Below are the code and all the weights of a small trained network. Each question names an input and a target symbol and asks about switching units off, where a switched-off unit gives its printed mean instead of its output.

import numpy as np


def w(rows, s, z=0):
    codes = np.array(rows[::2]) - 128.0
    scale = np.full(codes.shape[1], s)
    scale[-1] = z or s
    return codes * scale


def norm(h):
    return h / np.sqrt((h * h).mean(-1, keepdims=True) + 1e-5)


def f(y):
    return y / 2 * (1 + np.tanh(0.7978845608 * (y + 0.044715 * y**3)))


def softmax(a):
    e = np.exp(a - a.max(-1, keepdims=True))
    return e / e.sum(-1, keepdims=True)


def log_softmax(a):
    a = a - a.max(-1, keepdims=True)
    return a - np.log(np.exp(a).sum(-1, keepdims=True))


def net(x, mask):
    ids = ['ΠΣΩεημτφ'.index(c) for c in x.split()]
    T = len(ids)
    res = E[ids] + P[:T]
    r = norm(res)
    for j in range(2):
        rows = slice(2 * j, 2 * j + 2)
        q, k, v = (r @ M[0][rows].T for M in (Q, K, V))
        z = softmax(np.where(np.tri(T) > 0, q @ k.T / 2**0.5, -1e9)) @ v
        o = O[0][rows]
        res = res + np.where(mask[j], z, o[:, -1]) @ o[:, :-1]
    y = f(norm(res) @ A[0][:, :-1].T + A[0][:, -1])
    res = res + np.where(mask[2:6], y, B[0][:, -1]) @ B[0][:, :-1]
    return log_softmax(norm(res)[-1] @ U[:, :-1].T + U[:, -1])


Q, K, V, O, A, B = {}, {}, {}, {}, {}, {}
E = w([
[130,145,64,157,103],'Π',
[134,153,114,73,150],'Σ',
[76,106,59,107,109],'Ω',
[163,167,129,82,95],'ε',
[107,174,107,186,153],'η',
[182,107,106,188,170],'μ',
[112,54,92,78,175],'τ',
[251,134,98,75,60],'φ',
],0.024)
P = w([
[109,110,238,170,119],'0',
[142,216,20,51,158],'1',
[173,213,7,85,144],'2',
[138,186,75,147,114],'3',
[75,116,71,85,146],'4',
[94,102,39,96,159],'5',
[92,96,2,5,212],'6',
],0.0071)
Q[0] = w([
[119,125,157,96,145],'H1',
[97,128,170,130,106],'H1',
[97,96,174,126,112],'H2',
[72,151,249,121,113],'H2',
],0.013)
K[0] = w([
[123,146,78,139,126],'H1',
[129,184,99,67,177],'H1',
[66,225,29,106,108],'H2',
[22,211,8,179,115],'H2',
],0.012)
V[0] = w([
[49,73,113,30,64],'H1',
[236,47,122,75,162],'H1',
[176,129,75,237,138],'H2',
[118,64,94,148,253],'H2',
],0.031)
O[0] = w([
[155,41,50,142,4,101],'H1',
[245,31,180,93,255,83],'H1',
[227,160,63,231,111,1],'H2',
[53,40,44,170,230,78],'H2',
],0.017,0.0088)
A[0] = w([
[49,253,83,135,136,198],'N1',
[153,153,83,213,155,162],'N2',
[199,156,97,184,235,62],'N3',
[207,193,107,61,104,255],'N4',
],0.027,0.004)
B[0] = w([
[150,124,49,9,193,248],'N1',
[16,135,236,107,149,188],'N2',
[112,113,180,216,6,203],'N3',
[166,112,19,92,183,217],'N4',
],0.021,0.017)
U = w([
[71,219,63,135,175,4],'Π',
[87,86,216,44,112,12],'Σ',
[78,106,35,157,1,145],'Ω',
[174,150,172,97,75,136],'ε',
[45,225,65,117,153,114],'η',
[117,163,194,199,172,250],'μ',
[98,38,138,103,168,253],'τ',
[216,72,98,141,184,187],'φ',
],0.0086,0.0024)

Each question gives the input, a string of symbols that net reads in full, and the target symbol t.
The units are the heads (2 rows each of Q, K, V and O) and the neurons (one row each of A and B). Each row of codes is followed by its name. A weight is (code - 128) times the scale printed after its matrix; where a second scale follows, it is the last column's (O, A, B and U).
mask holds one flag per unit, heads first, then neurons. A switched-off unit (its flag False) gives its mean, the last column of its rows in O or B, instead of its output. The means were averaged over made-up inputs and are rounded, as every weight is.
A unit's drop is (log p(t) with every unit on - log p(t) with that unit switched off) / (log p(t) with every unit on - log p(t) with every unit switched off).
The circuit of an input: a set's keep is (log p(t) with only the set's units on - log p(t) with every unit switched off) / (log p(t) with every unit on - log p(t) with every unit switched off). Starting from all 6 units, units are removed one at a time, each time the one whose removal leaves the highest keep (on an exact tie, the one counted first), for as long as the keep stays at least 0.8.
units of the circuit, in order: the units of the circuit, biggest drop first
most important unit: the unit with the biggest drop
k most important neurons: the k neurons with the biggest drops, biggest first
heads that matter: for each layer, one digit per head in row order, 1 if its drop is at least 0.15 and else 0, layers parted by /
drop when u is switched off: that unit's drop, to one decimal
input Σ μ Σ Σ τ Π, target Σ: heads that matter : 01
input φ Σ Ω Σ Π Σ, target φ: most important unit : N4
input Ω Ω φ Ω Σ, target Ω: heads that matter : 10
input μ η Σ, target μ: units of the circuit, in order : [H2; H1; N3]
input ε Ω τ τ, target ε: heads that matter : 01
input τ Σ Ω, target τ: heads that matter : 11
input ε φ Σ, target ε: heads that matter : 01
input φ Σ η τ Ω Σ τ, target φ: heads that matter : 11
input τ τ Σ τ η, target τ: units of the circuit, in order : [H2; H1]
input φ μ μ Σ η, target μ: units of the circuit, in order : [H1; N1]
input η η μ Σ Σ μ, target μ: 2 most important neurons : [N3; N2]
input ε τ Σ φ Σ, target φ: heads that matter : 10
input φ φ τ μ ε Π, target φ: heads that matter : 11
input Ω η μ Ω, target Ω: units of the circuit, in order : [H2; N3]
input φ Σ τ η Σ Σ Ω, target φ: units of the circuit, in order : [N4; H1; H2]
input ε μ Σ ε Σ Π, target ε: units of the circuit, in order : [H2]
input Ω τ τ ε ε ε, target Ω: 3 most important neurons : [N1; N2; N4]
input μ η τ Σ η η, target μ: 2 most important neurons : [N3; N2]
input Σ Σ Σ Π ε η, target Σ: drop when H2 is switched off : 1.2
input ε Σ Σ Π Ω, target ε: drop when H2 is switched off : 1.0
input μ η η μ, target μ: drop when N3 is switched off : 0.1
